In the rows, zero is written as 128.
Rows, each with its class
[129  87 123  99 135 117 141 126  95 152 133 108 137 122 121 200  77 158
 125 120 119 113 159 152 157 114 157 117 125 144 140 118 121 126 125 120
 122 114 149 178 200 123 145 128 106 133 132 133 156 135 179 122 120 167
 126 122 129  52 123 110 131 107 142 150 117 137  97 114 128 129  51 124
  90 119 110  91] => [54]
[147 187 137 132 110 161 156  75 142 124 139 189 103 157 138  67 153 120
 145 137  98 137 129 125 125 119 130 132 127 129 150 125 120 132 136 129
 125 156 118 118  98 145 118 150 131 192 139 117 141 126  69 129 137 124
 137 142 134 212 142 174 130 131 133 142 149 130 115 125 111 107 200 120
 135 142 133 154] => [54]
[115  82 122 105 134 102 149 125 146 137 117  69 150 109 136 252  51 139
  91 116 113 112 157 126 151 120  92 141 137 159 107 128 107 114 129 127
 124 155 143 134 190 152  90 127 137 130 144 136 124 148 229 101 152 155
 127 120 137  87 138 125 138 118 160 147 117 114  83  97 115 154  18 137
 117 126 104  82] => [54]
[120  89 137 132 134 105 106 124  99 133 128  92 146 113 118 162  98 132
 114 136 147 120 131 147 130 129 119 156 136 149 117 102 105 129 131 108
 122 115 139 147 148 113 136 131 115 139 133 139 133 119 142 127 106 115
 126 124 132  56 116 126 135 144 132 133 118 127  94 132 118 129 120 141
 144 124 119  76] => [44]
[103 155 135 126 129 110 142 114 139 128 127 117 135 130 125 113 109 124
 141 146 125 115 150 127 138 113 114 144 125 139 137 135 129 113 135 119
 131 124 127 138 121 125 121 123 133 157 138 115 137 127 137 127 130 103
 127 132 142 118 130 126 125 148 154 132 134 115 123 134 131 138 140 125
 151 124 117 120] => [44]
[120  93 125 130 139 115 121 134 122 133 123  92 133 110 135 147 100 129
 117 122 137 132 134 137 127 119 133 132 137 141 117 137 115 103 134 120
 125 132 149 139 151 131 124 131 147 117 135 133 136 132 154  97 127 138
 124 121 129  93 129 125 127 133 132 119 102 106 101 123 122 134 130 140
 124 128 116  95] => [54]
[141 185 133 132 115 157 140  72 109 134 147 206 126 146 126  66 156 100
 151 141  97 170 134 130 125 115 136 130 144 130 151 126 131 131 141 134
 133 142 115 131  82 151 132 152 141 182 132 117 148 119  96 129 139  95
 136 184 137 183 144 163 119 134 139 129 142 129 147 133 152 126 207 112
 154 141 134 161] => [44]
[126 111 118 134 129 126 111 159  83 147 142 102 139 112 113 176 121 151
 100 125 164 115 111 158 121 131 152 143 113 128 134 121 133 131 127 122
 138  91 133 151 149 101 159 127 110  78 122 137 129 125 132 101 114 143
 117 110 123  46 111 108 122 130 115 129 125 136 106 159 127 131 161 125
   4 126 125  92] => [44]
[124 138 111 131 127 127 135 136 144 126 133 123 129 107 130 101 122 148
 119 126 126 120 131 126 112 119 115 145 130 137 122 125 119 118 139 117
 130 141 126 138 126 123 118 139 125 138 141 117 104 127 134 129 138 126
 140 128 141 129 139 126 134 128 140 135 126 115 106 131 127 122 153 134
 129 129 120 116] => [54]
[126 133 120 123 132 129 136 147 145 127 132  91 146 107 126 119  98 135
  98 117 122 118 127 133 121 135 109 150 128 148 105 121 107 118 136 131
 115 143 129 141 136 125 112 144 162 118 132 136 117 140 175 115 133 136
 131 124 140 111 141 135 139 137 128 135 122 117  74 132 131 135 141 120
 138 134 112 103] => [44]
[116 144 130 131 129 124 133 122 138 123 136 100 131 115 150 113 106 126
 129 121 145 113 123 140 130 127 126 141 116 147 130 127 102 119 142 108
 121 130 122 144 123 119 137 141 148 127 130 131 143 134 132 121 130 128
 131 126 141 127 127 129 143 145 121 137 140 116 100 145 131 112 177 134
 139 133 129 119] => [54]
[113 105 125 105 137 114 139 163 107 136 132  71 142  98 121 174  91 145
  99 113 148 101 136 145 139 127 126 136 122 135 121 118 126 122 125 116
 133 106 130 141 151 121 143 121 121 111 131 126 124 152 175 111 120 144
 130 115 119  54 125 104 131 122 128 142 126 129 105 139 119 143 114 135
 124 114 102  86] => [54]
[115 210 130 142 114 133 147 116 166 116 145 162 115 162 123  49 168 110
 155 128 125 134 118 117 123 116 119 143 122 116  87 123 134 122 147 130
 123 128  84 134  75 159 113 143 153 152 116 135 123 111  88 132 137  82
 131 148 151 196 140 154 137 140 129 126 148 116 150 165 135 115 252 123
 152 147 134 176] => [54]
[ 95 166 141 127 133 121 151 110 177 119 156  99 132 127 125  87  94 125
 142 119 103 109 159 112 141 120  86 141 130 147 120 119 121 147 147 125
 121 155 127 143 147 123  82 141 159 170 144 117 136 133 172 139 136 124
 132 129 155 146 152 136 129 145 134 141 138  94  80 126 130 133 144 136
 125 129 105 125] => [54]
[126 111 124 131 113 129 117 121 132 133 127 124 141 122 126 147 104 114
 128 138 121 107 126 135 130 127 125 133 125 142 131 128 115 140 130 135
 122 122 131 129 135 124 129 140 144 135 133 123 125 134 150 124 125 129
 136 124 134 103 137 130 131 125 126 134 123 143  96 122 129 130 117 134
 122 134 130  96] => [44]
[119 145 130 132 128 129 140  94 114 131 131 139 133 132 127  98 124 116
 125 135 115 130 128 146 136 110 117 140 128 136 129 126 126 127 125 125
 131 135 121 135 121 131 117 152 142 159 132 122 139 119 120 118 147 102
 132 141 140 135 140 143 129 136 135 135 133 117 118 144 137 145 176 125
 151 131 119 130] => [54]
[116 126 127 142 128 123 128 150 151 125 128  93 131 114 125 118 121 135
 112 118 139 131 122 122 126 130 119 141 119 126 119 127 128  97 127 123
 127 133 111 131 119 115 113 118 133 114 126 135 114 131 159 133 126 126
 133 126 147 139 132 112 131 129 115 124 128 114 114 141 125 131 134 137
 129 123 129 121] => [54]
[ 96 108 133 128 130 123 103 127  66 132 132 126 130 112 123 174 133 138
 115 131 168 126 114 156 132 139 173 128 128 134 145 129 129 140 124 117
 138  83 131 146 123 120 144 124 101 101 121 166 141 127  93 112 118 127
 125 113 115  71 118 124 114 113 114 125 133 139 127 137 129 141 142 148
 137 120 128 103] => [54]
[113  95 127 134 138  85 114 153  60 154 114  81 132 104 117 183 127 144
 106 122 154 112 106 162 134 120 171 112 126 113 140 133 140 133 131 120
 143  66 126 146 150 115 167 105 111  81 121 136 128 136 130  99 111 127
 126  99 122  33 107  92 111 138 126 120 131 164 106 152 144 154 107 131
 108 100 109 108] => [44]
